Below are the code and all the weights of a small trained network. Each question names an input and a class and asks about switching units off, where a switched-off unit gives its printed mean instead of its output.

import numpy as np


def w(rows, s, z=0):
    codes = np.array(rows[::2]) - 128.0
    scale = np.full(codes.shape[1], s)
    scale[-1] = z or s
    return codes * scale


def norm(h):
    return h / np.sqrt((h * h).mean(-1, keepdims=True) + 1e-5)


def f(y):
    return y / 2 * (1 + np.tanh(0.7978845608 * (y + 0.044715 * y**3)))


def log_softmax(a):
    a = a - a.max(-1, keepdims=True)
    return a - np.log(np.exp(a).sum(-1, keepdims=True))


def net(x, mask):
    res = np.array(x, float).reshape(1, 8) / 4 @ E
    u = 0
    for l in range(2):
        y = f(norm(res) @ A[l][:, :-1].T + A[l][:, -1])
        res = res + np.where(mask[u : u + 4], y, B[l][:, -1]) @ B[l][:, :-1]
        u += 4
    return log_softmax(norm(res)[-1] @ U[:, :-1].T + U[:, -1])


A, B = {}, {}
E = w([
[100,121,167,137,121,122,139,134,195,182,105,190],'x0',
[174,99,181,107,209,110,42,205,129,104,110,139],'x1',
[173,88,158,110,80,147,144,118,104,150,44,87],'x2',
[122,83,118,100,145,62,93,65,139,140,123,165],'x3',
[132,116,126,118,126,143,148,147,121,115,123,154],'x4',
[86,103,216,116,105,143,134,101,166,46,124,117],'x5',
[128,29,150,246,114,142,148,111,98,133,193,142],'x6',
[202,157,161,154,178,50,208,127,131,127,158,154],'x7',
],0.011)
A[0] = w([
[53,216,115,176,96,141,59,203,149,93,248,165,133],'0.n0',
[186,186,187,185,63,224,171,252,100,131,85,71,73],'0.n1',
[28,77,83,96,64,229,1,129,119,144,121,117,3],'0.n2',
[85,115,86,121,85,192,50,154,153,134,140,129,17],'0.n3',
],0.0066,0.006)
B[0] = w([
[153,78,93,77,104,129,117,113,149,128,142,162,253],'0.n0',
[152,114,123,97,122,118,95,87,131,136,158,168,210],'0.n1',
[254,108,114,172,130,85,193,133,165,121,84,85,209],'0.n2',
[145,144,118,170,188,99,153,182,158,107,117,108,142],'0.n3',
],0.017,0.0045)
A[1] = w([
[104,32,148,254,114,146,121,175,85,140,185,123,17],'1.n0',
[168,109,186,117,64,114,114,115,68,162,62,108,75],'1.n1',
[152,83,181,134,196,132,35,246,124,118,123,121,1],'1.n2',
[189,127,37,153,158,117,94,127,100,229,145,145,98],'1.n3',
],0.0094,0.0052)
B[1] = w([
[88,250,139,52,130,57,99,209,59,137,52,126,203],'1.n0',
[76,92,91,149,166,103,81,185,117,97,244,187,182],'1.n1',
[56,139,104,124,182,166,250,27,72,184,89,141,199],'1.n2',
[114,97,204,161,116,179,92,107,130,73,116,117,255],'1.n3',
],0.015,0.007)
U = w([
[255,139,113,187,183,48,191,159,137,166,129,117,195],'0',
[42,119,54,132,125,175,216,53,61,216,125,115,116],'1',
[106,223,97,43,129,84,59,201,114,166,85,123,76],'2',
[133,94,133,109,137,123,116,124,105,147,155,135,254],'3',
[138,45,66,100,148,105,65,134,121,146,199,198,10],'4',
[154,84,146,97,123,117,89,82,111,144,150,167,139],'5',
[126,113,129,127,136,136,113,109,113,84,118,179,107],'6',
[66,103,213,150,141,167,106,121,146,70,132,91,65],'7',
],0.0099,0.0045)

Each question gives the input, the list of numbers given to net, and the class t.
The units are the neurons (one row each of A and B). Each row of codes is followed by its name. A weight is (code - 128) times the scale printed after its matrix; where a second scale follows, it is the last column's (A, B and U).
mask holds one flag per neuron, layer by layer. A switched-off neuron (its flag False) gives its mean, the last column of its row in B, instead of its output. The means were averaged over made-up inputs and are rounded, as every weight is.
A unit's drop is (log p(t) with every unit on - log p(t) with that unit switched off) / (log p(t) with every unit on - log p(t) with every unit switched off).
The circuit of an input: a set's keep is (log p(t) with only the set's units on - log p(t) with every unit switched off) / (log p(t) with every unit on - log p(t) with every unit switched off). Starting from all 8 units, units are removed one at a time, each time the one whose removal leaves the highest keep (on an exact tie, the one counted first), for as long as the keep stays at least 0.8.
units of the circuit, in order: the units of the circuit, biggest drop first
k most important neurons: the k neurons with the biggest drops, biggest first
k most important neurons of layer l: the k neurons of layer l with the biggest drops, biggest first
input [-4,4,6,4,-2,1,-5,5], class 4: 3 most important neurons of layer 1 -> 1.n1; 1.n0; 1.n3
input [-7,8,-5,5,-7,-2,-1,-3], class 1: units of the circuit, in order -> 1.n2
input [3,-5,7,7,-6,0,4,-3], class 4: 2 most important neurons of layer 1 -> 1.n1; 1.n2
input [0,-5,2,-5,-3,-8,-5,0], class 7: units of the circuit, in order -> 1.n3; 1.n2
input [4,5,-2,-6,6,5,7,2], class 2: 2 most important neurons of layer 1 -> 1.n0; 1.n3
input [2,-8,-2,-2,-7,-7,3,-8], class 0: units of the circuit, in order -> 0.n2; 1.n2
input [-5,-4,-3,-7,-8,8,5,-8], class 0: 3 most important neurons -> 0.n2; 1.n3; 0.n3
input [0,-3,-7,-2,1,-2,8,1], class 2: 2 most important neurons -> 1.n0; 0.n1
input [5,8,2,-7,-5,4,-7,6], class 1: 2 most important neurons -> 1.n2; 0.n2
input [-1,-1,-4,-6,6,1,7,-8], class 0: 2 most important neurons -> 0.n2; 0.n3
input [-7,-8,4,1,6,5,8,-8], class 0: 2 most important neurons -> 0.n2; 1.n2
input [-1,4,8,4,-4,4,1,0], class 4: 2 most important neurons -> 1.n1; 1.n3
input [5,-5,4,-2,1,-6,6,0], class 2: units of the circuit, in order -> 1.n0; 1.n2
input [2,-5,4,-6,-1,-8,3,0], class 7: units of the circuit, in order -> 1.n3
input [-2,7,-3,-7,-6,-4,7,0], class 1: 3 most important neurons -> 1.n2; 0.n2; 1.n1
input [-5,-3,8,4,4,-8,6,2], class 4: 2 most important neurons of layer 1 -> 1.n1; 1.n2
input [-2,5,-6,4,-6,1,8,-7], class 2: 2 most important neurons -> 1.n0; 0.n1
input [-2,8,3,1,-7,-3,-6,7], class 1: 2 most important neurons of layer 1 -> 1.n2; 1.n0
input [-3,-8,-4,2,2,6,2,-8], class 0: units of the circuit, in order -> 0.n2; 0.n3
input [2,-3,-3,-8,-2,-8,6,4], class 5: 2 most important neurons -> 1.n3; 0.n1
input [5,5,8,-4,4,-1,-6,-4], class 4: 2 most important neurons of layer 1 -> 1.n1; 1.n0
input [-2,2,8,-1,3,6,6,-7], class 4: 2 most important neurons of layer 0 -> 0.n1; 0.n2
input [-5,3,6,-7,3,-2,-6,-5], class 5: 2 most important neurons -> 0.n1; 1.n0
input [-5,-4,4,3,7,8,-5,-8], class 0: 2 most important neurons -> 0.n2; 1.n3
input [-4,-6,-6,-8,-1,5,3,2], class 5: 2 most important neurons -> 0.n0; 1.n2
input [-8,8,-2,-4,-7,8,0,-7], class 1: 2 most important neurons of layer 1 -> 1.n2; 1.n3
